Here is a tiny trained network, its code and every weight. The questions are about switching its units off for an input and a target symbol, where a switched-off unit gives its printed mean instead of its output.

import numpy as np


def w(rows, s, z=0):
    codes = np.array(rows[::2]) - 128.0
    scale = np.full(codes.shape[1], s)
    scale[-1] = z or s
    return codes * scale


def norm(h):
    return h / np.sqrt((h * h).mean(-1, keepdims=True) + 1e-5)


def f(y):
    return np.maximum(y, 0)


def softmax(a):
    e = np.exp(a - a.max(-1, keepdims=True))
    return e / e.sum(-1, keepdims=True)


def log_softmax(a):
    a = a - a.max(-1, keepdims=True)
    return a - np.log(np.exp(a).sum(-1, keepdims=True))


def net(x, mask):
    ids = ['αβγεζηλμξστ'.index(c) for c in x.split()]
    T = len(ids)
    res = E[ids] + P[:T]
    u = 0
    for l in range(2):
        r = norm(res)
        for j in range(3):
            rows = slice(2 * j, 2 * j + 2)
            q, k, v = (r @ M[l][rows].T for M in (Q, K, V))
            z = softmax(np.where(np.tri(T) > 0, q @ k.T / 2**0.5, -1e9)) @ v
            o = O[l][rows]
            res = res + np.where(mask[u + j], z, o[:, -1]) @ o[:, :-1]
        u += 3
        y = f(norm(res) @ A[l][:, :-1].T + A[l][:, -1])
        res = res + np.where(mask[u : u + 4], y, B[l][:, -1]) @ B[l][:, :-1]
        u += 4
    return log_softmax(norm(res)[-1] @ U[:, :-1].T + U[:, -1])


Q, K, V, O, A, B = {}, {}, {}, {}, {}, {}
E = w([
[87,142,123,124,115,199],'α',
[168,240,222,124,97,5],'β',
[88,139,98,111,110,197],'γ',
[135,134,97,109,148,110],'ε',
[67,142,108,115,126,193],'ζ',
[138,119,102,101,150,120],'η',
[144,114,93,117,118,100],'λ',
[136,128,99,108,148,119],'μ',
[145,135,97,103,127,117],'ξ',
[120,167,177,212,100,151],'σ',
[127,108,97,127,151,98],'τ',
],0.028)
P = w([
[96,122,250,30,156,110],'0',
[67,124,186,65,96,104],'1',
[68,139,162,95,85,104],'2',
[78,146,140,112,88,111],'3',
[99,151,101,122,98,114],'4',
[126,157,63,128,117,125],'5',
[147,153,46,150,144,145],'6',
[145,110,86,158,149,164],'7',
[152,82,85,180,173,184],'8',
[143,33,92,227,156,191],'9',
],0.017)
Q[0] = w([
[129,112,200,161,116,174],'L0H0',
[254,111,113,195,165,166],'L0H0',
[135,92,99,172,122,196],'L0H1',
[18,149,138,155,85,194],'L0H1',
[160,160,78,113,153,87],'L0H2',
[64,144,129,78,120,88],'L0H2',
],0.023)
K[0] = w([
[203,106,106,137,188,163],'L0H0',
[123,164,39,183,117,130],'L0H0',
[118,134,67,183,135,145],'L0H1',
[112,56,112,184,162,136],'L0H1',
[78,155,120,107,103,86],'L0H2',
[105,95,251,78,112,122],'L0H2',
],0.021)
V[0] = w([
[139,255,67,54,132,132],'L0H0',
[84,163,170,128,169,246],'L0H0',
[185,174,174,102,46,239],'L0H1',
[87,204,142,87,224,177],'L0H1',
[190,169,130,55,4,166],'L0H2',
[204,95,187,66,146,147],'L0H2',
],0.009)
O[0] = w([
[153,188,81,175,165,4,245],'L0H0',
[206,104,137,62,143,134,190],'L0H0',
[185,40,64,227,23,186,93],'L0H1',
[105,130,79,148,79,2,253],'L0H1',
[184,166,137,191,104,165,106],'L0H2',
[205,20,193,158,71,178,115],'L0H2',
],0.0085,0.0039)
A[0] = w([
[209,73,78,44,163,93,3],'L0N0',
[200,157,77,99,117,102,125],'L0N1',
[79,103,105,224,57,251,49],'L0N2',
[52,77,35,104,74,149,153],'L0N3',
],0.011,0.0047)
B[0] = w([
[126,92,76,193,60,124,193],'L0N0',
[88,39,136,175,192,105,215],'L0N1',
[232,135,151,113,230,68,215],'L0N2',
[93,158,142,50,253,160,254],'L0N3',
],0.012,0.0062)
Q[1] = w([
[198,133,70,67,125,194],'L1H0',
[153,101,89,66,160,102],'L1H0',
[147,97,193,50,95,100],'L1H1',
[178,193,138,122,147,149],'L1H1',
[171,199,173,129,114,231],'L1H2',
[166,251,101,207,230,132],'L1H2',
],0.015)
K[1] = w([
[49,50,72,141,207,150],'L1H0',
[132,174,7,128,92,102],'L1H0',
[110,12,172,157,142,148],'L1H1',
[89,156,79,119,227,129],'L1H1',
[179,189,176,169,72,127],'L1H2',
[105,199,101,238,215,125],'L1H2',
],0.013)
V[1] = w([
[161,122,174,161,130,157],'L1H0',
[129,91,171,100,90,127],'L1H0',
[119,121,175,221,202,163],'L1H1',
[83,77,130,109,184,198],'L1H1',
[81,111,127,195,128,105],'L1H2',
[147,147,252,209,105,121],'L1H2',
],0.012)
O[1] = w([
[148,162,76,61,60,125,87],'L1H0',
[127,158,100,125,109,160,167],'L1H0',
[102,90,189,199,147,118,145],'L1H1',
[66,122,71,185,115,89,87],'L1H1',
[154,170,119,109,118,191,173],'L1H2',
[116,160,8,144,139,140,3],'L1H2',
],0.012,0.0043)
A[1] = w([
[99,169,170,178,142,159,202],'L1N0',
[49,180,102,99,118,249,120],'L1N1',
[147,137,166,151,92,83,253],'L1N2',
[175,128,73,151,154,142,124],'L1N3',
],0.022,0.0054)
B[1] = w([
[108,140,105,82,40,166,239],'L1N0',
[82,203,139,222,6,136,206],'L1N1',
[133,182,102,208,156,163,255],'L1N2',
[96,113,145,132,203,177,224],'L1N3',
],0.019,0.0074)
U = w([
[163,94,104,81,87,116,254],'α',
[166,247,155,150,166,38,35],'β',
[109,21,82,160,119,124,185],'γ',
[150,93,162,170,123,78,147],'ε',
[37,132,169,54,136,56,118],'ζ',
[166,145,107,107,134,83,159],'η',
[145,89,134,164,121,105,160],'λ',
[173,172,211,70,143,167,109],'μ',
[111,59,243,154,118,194,128],'ξ',
[127,164,54,161,185,238,42],'σ',
[69,152,132,128,37,176,181],'τ',
],0.013,0.0073)

Each question gives the input, a string of symbols that net reads in full, and the target symbol t.
The units are the heads (2 rows each of Q, K, V and O) and the neurons (one row each of A and B). Each row of codes is followed by its name. A weight is (code - 128) times the scale printed after its matrix; where a second scale follows, it is the last column's (O, A, B and U).
mask holds one flag per unit, layer by layer, with each layer's heads first. A switched-off unit (its flag False) gives its mean, the last column of its rows in O or B, instead of its output. The means were averaged over made-up inputs and are rounded, as every weight is.
A unit's drop is (log p(t) with every unit on - log p(t) with that unit switched off) / (log p(t) with every unit on - log p(t) with every unit switched off).
The circuit of an input: a set's keep is (log p(t) with only the set's units on - log p(t) with every unit switched off) / (log p(t) with every unit on - log p(t) with every unit switched off). Starting from the 12 units with the biggest drops (on a tie, the unit counted first), units are removed one at a time, each time the one whose removal leaves the highest keep (on an exact tie, the one counted first), for as long as the keep stays at least 0.8.
units of the circuit, in order: the units of the circuit, biggest drop first
k most important neurons: the k neurons with the biggest drops, biggest first
k most important neurons of layer l: the k neurons of layer l with the biggest drops, biggest first
heads that matter: for each layer, one digit per head in row order, 1 if its drop is at least 0.15 and else 0, layers parted by /
input τ η σ τ τ β σ τ, target ζ: units of the circuit, in order : [L0H2, L1N2]
input τ γ ξ τ γ τ σ ε γ τ, target ξ: units of the circuit, in order : [L1H2]
input ζ α ζ τ μ, target γ: units of the circuit, in order : [L0N1, L0H0, L0N0]
input β σ ε, target μ: units of the circuit, in order : [L1H1, L1N1, L0H2, L0N3]
input τ τ β σ τ τ η ε, target ζ: units of the circuit, in order : [L0H2, L1N2]
input σ ε ζ σ μ, target β: 2 most important neurons of layer 0 : [L0N1, L0N3]
input η α α τ, target α: heads that matter : 011 / 010
input ε β β β τ ξ, target μ: units of the circuit, in order : [L1H1, L1H2]
input τ β μ β τ, target μ: units of the circuit, in order : [L1H1, L1H2]
input α τ τ μ, target γ: units of the circuit, in order : [L0H0, L0N1, L0N0]
input β γ ξ τ, target μ: heads that matter : 001 / 010
input ε τ τ, target β: heads that matter : 011 / 010
input ζ τ τ, target ε: units of the circuit, in order : [L0H0, L1H2, L0N0, L1N3]
input γ ε σ τ μ, target β: heads that matter : 110 / 100
input μ σ τ τ μ ζ τ α, target τ: units of the circuit, in order : [L1N1]
input σ τ τ τ λ μ τ τ, target τ: 3 most important neurons of layer 0 : [L0N2, L0N3, L0N1]
input ξ α τ, target σ: heads that matter : 101 / 001
input α τ ε ξ τ λ ξ τ ε, target τ: units of the circuit, in order : [L1N0, L0H0, L0N2, L1H2]
input β σ λ, target μ: heads that matter : 000 / 010
input τ α σ τ σ γ, target τ: units of the circuit, in order : [L1N1]
input σ ε ε, target ξ: units of the circuit, in order : [L0H0, L1H2]
input μ σ β τ η ε τ λ τ ξ, target ζ: heads that matter : 101 / 000
input α τ β β ζ τ σ μ ξ ε, target ξ: 2 most important neurons : [L0N1, L0N2]
input τ τ η γ β τ η τ η, target ζ: heads that matter : 101 / 000
input τ η τ ξ τ τ λ α, target τ: heads that matter : 011 / 000
input σ λ τ, target ξ: heads that matter : 000 / 001
input μ τ β τ ε τ λ ζ, target τ: 2 most important neurons of layer 1 : [L1N0, L1N1]
input τ α ζ τ σ ε α α ζ, target ζ: 2 most important neurons : [L0N3, L1N2]
